Below are the code and all the weights of a small trained network. Each question names an input and a class and asks about switching units off, where a switched-off unit gives its printed mean instead of its output.

import numpy as np


def w(rows, s, z=0):
    codes = np.array(rows[::2]) - 128.0
    scale = np.full(codes.shape[1], s)
    scale[-1] = z or s
    return codes * scale


def f(y):
    return np.maximum(y, 0)


def log_softmax(a):
    a = a - a.max(-1, keepdims=True)
    return a - np.log(np.exp(a).sum(-1, keepdims=True))


def net(x, mask):
    res = np.array(x, float).reshape(1, 4) / 4 @ E
    y = f(res @ A[0][:, :-1].T + A[0][:, -1])
    res = res + np.where(mask, y, B[0][:, -1]) @ B[0][:, :-1]
    return log_softmax(res[-1] @ U[:, :-1].T + U[:, -1])


A, B = {}, {}
E = w([
[146,167,164,9,67],'x0',
[22,88,57,104,70],'x1',
[108,240,24,169,143],'x2',
[170,99,57,48,223],'x3',
],0.011)
A[0] = w([
[119,54,160,111,125,84],'neuron 0',
[133,100,58,70,249,3],'neuron 1',
[229,162,198,193,133,33],'neuron 2',
[169,92,93,32,156,108],'neuron 3',
[81,76,79,116,81,84],'neuron 4',
[123,159,130,169,42,94],'neuron 5',
[114,34,175,131,138,121],'neuron 6',
[66,58,70,112,94,156],'neuron 7',
[127,189,133,55,85,158],'neuron 8',
[113,211,44,180,132,104],'neuron 9',
[104,139,90,147,150,139],'neuron 10',
[121,79,93,222,184,105],'neuron 11',
[213,152,146,149,193,60],'neuron 12',
[110,79,66,136,66,39],'neuron 13',
[87,173,233,161,68,76],'neuron 14',
],0.014,0.0024)
B[0] = w([
[126,200,132,144,173,190],'neuron 0',
[53,110,120,133,112,253],'neuron 1',
[125,130,120,53,76,216],'neuron 2',
[75,98,85,190,112,219],'neuron 3',
[161,160,116,111,87,208],'neuron 4',
[75,115,118,147,87,196],'neuron 5',
[79,215,179,98,212,210],'neuron 6',
[181,122,145,79,84,230],'neuron 7',
[186,77,245,167,204,201],'neuron 8',
[101,186,172,111,185,246],'neuron 9',
[108,132,184,110,118,182],'neuron 10',
[178,60,180,173,131,235],'neuron 11',
[125,127,137,57,74,210],'neuron 12',
[143,122,129,78,91,193],'neuron 13',
[59,91,91,171,125,226],'neuron 14',
],0.012,0.015)
U = w([
[90,245,195,102,189,58],'0',
[46,103,125,144,102,143],'1',
[163,151,161,40,57,121],'2',
[164,83,229,151,161,210],'3',
[132,162,167,129,129,254],'4',
[186,113,77,180,155,76],'5',
[202,134,49,141,119,81],'6',
],0.012,0.0068)

Each question gives the input, the list of numbers given to net, and the class t.
The units are the neurons (one row each of A and B). Each row of codes is followed by its name. A weight is (code - 128) times the scale printed after its matrix; where a second scale follows, it is the last column's (A, B and U).
mask holds one flag per neuron, in row order. A switched-off neuron (its flag False) gives its mean, the last column of its row in B, instead of its output. The means were averaged over made-up inputs and are rounded, as every weight is.
A unit's drop is (log p(t) with every unit on - log p(t) with that unit switched off) / (log p(t) with every unit on - log p(t) with every unit switched off).
The circuit of an input: a set's keep is (log p(t) with only the set's units on - log p(t) with every unit switched off) / (log p(t) with every unit on - log p(t) with every unit switched off). Starting from the 12 units with the biggest drops (on a tie, the unit counted first), units are removed one at a time, each time the one whose removal leaves the highest keep (on an exact tie, the one counted first), for as long as the keep stays at least 0.8.
circuit, biggest first: the units of the circuit, biggest drop first
most important unit: the unit with the biggest drop
top k neurons: the k neurons with the biggest drops, biggest first
drop of u: that unit's drop, to one decimal
input [-8,-8,3,3], class 2: most important unit => neuron 12
input [-4,8,6,4], class 2: top 3 neurons => (neuron 7; neuron 6; neuron 13)
input [6,3,7,-8], class 1: top 4 neurons => (neuron 14; neuron 5; neuron 6; neuron 0)
input [4,3,-6,8], class 1: top 3 neurons => (neuron 3; neuron 9; neuron 1)
input [8,8,8,-6], class 0: top 3 neurons => (neuron 9; neuron 8; neuron 11)
input [8,-2,2,-7], class 3: top 4 neurons => (neuron 8; neuron 1; neuron 3; neuron 12)
input [-4,-3,-5,-2], class 0: top 2 neurons => (neuron 6; neuron 8)
input [7,3,-4,6], class 3: top 2 neurons => (neuron 8; neuron 14)
input [-6,0,-4,7], class 1: top 4 neurons => (neuron 1; neuron 8; neuron 3; neuron 9)
input [-5,0,1,-3], class 3: top 2 neurons => (neuron 11; neuron 1)
input [7,-3,0,5], class 3: top 2 neurons => (neuron 8; neuron 14)
input [1,-6,-1,5], class 2: top 2 neurons => (neuron 12; neuron 14)
input [2,-3,-4,-3], class 0: top 2 neurons => (neuron 11; neuron 6)
input [-1,-6,5,5], class 2: top neuron => (neuron 12)
input [1,5,1,-4], class 2: top 3 neurons => (neuron 3; neuron 1; neuron 7)
input [1,-6,-5,-2], class 2: top 2 neurons => (neuron 2; neuron 9)
input [-5,-8,5,0], class 2: drop of neuron 12 => 0.3
input [5,-6,4,-8], class 1: drop of neuron 14 => 0.9
input [6,-7,3,-3], class 2: drop of neuron 1 => 0.0
input [3,-1,-2,6], class 1: circuit, biggest first => (neuron 3)
input [-3,-3,-3,-5], class 1: drop of neuron 14 => 0.5
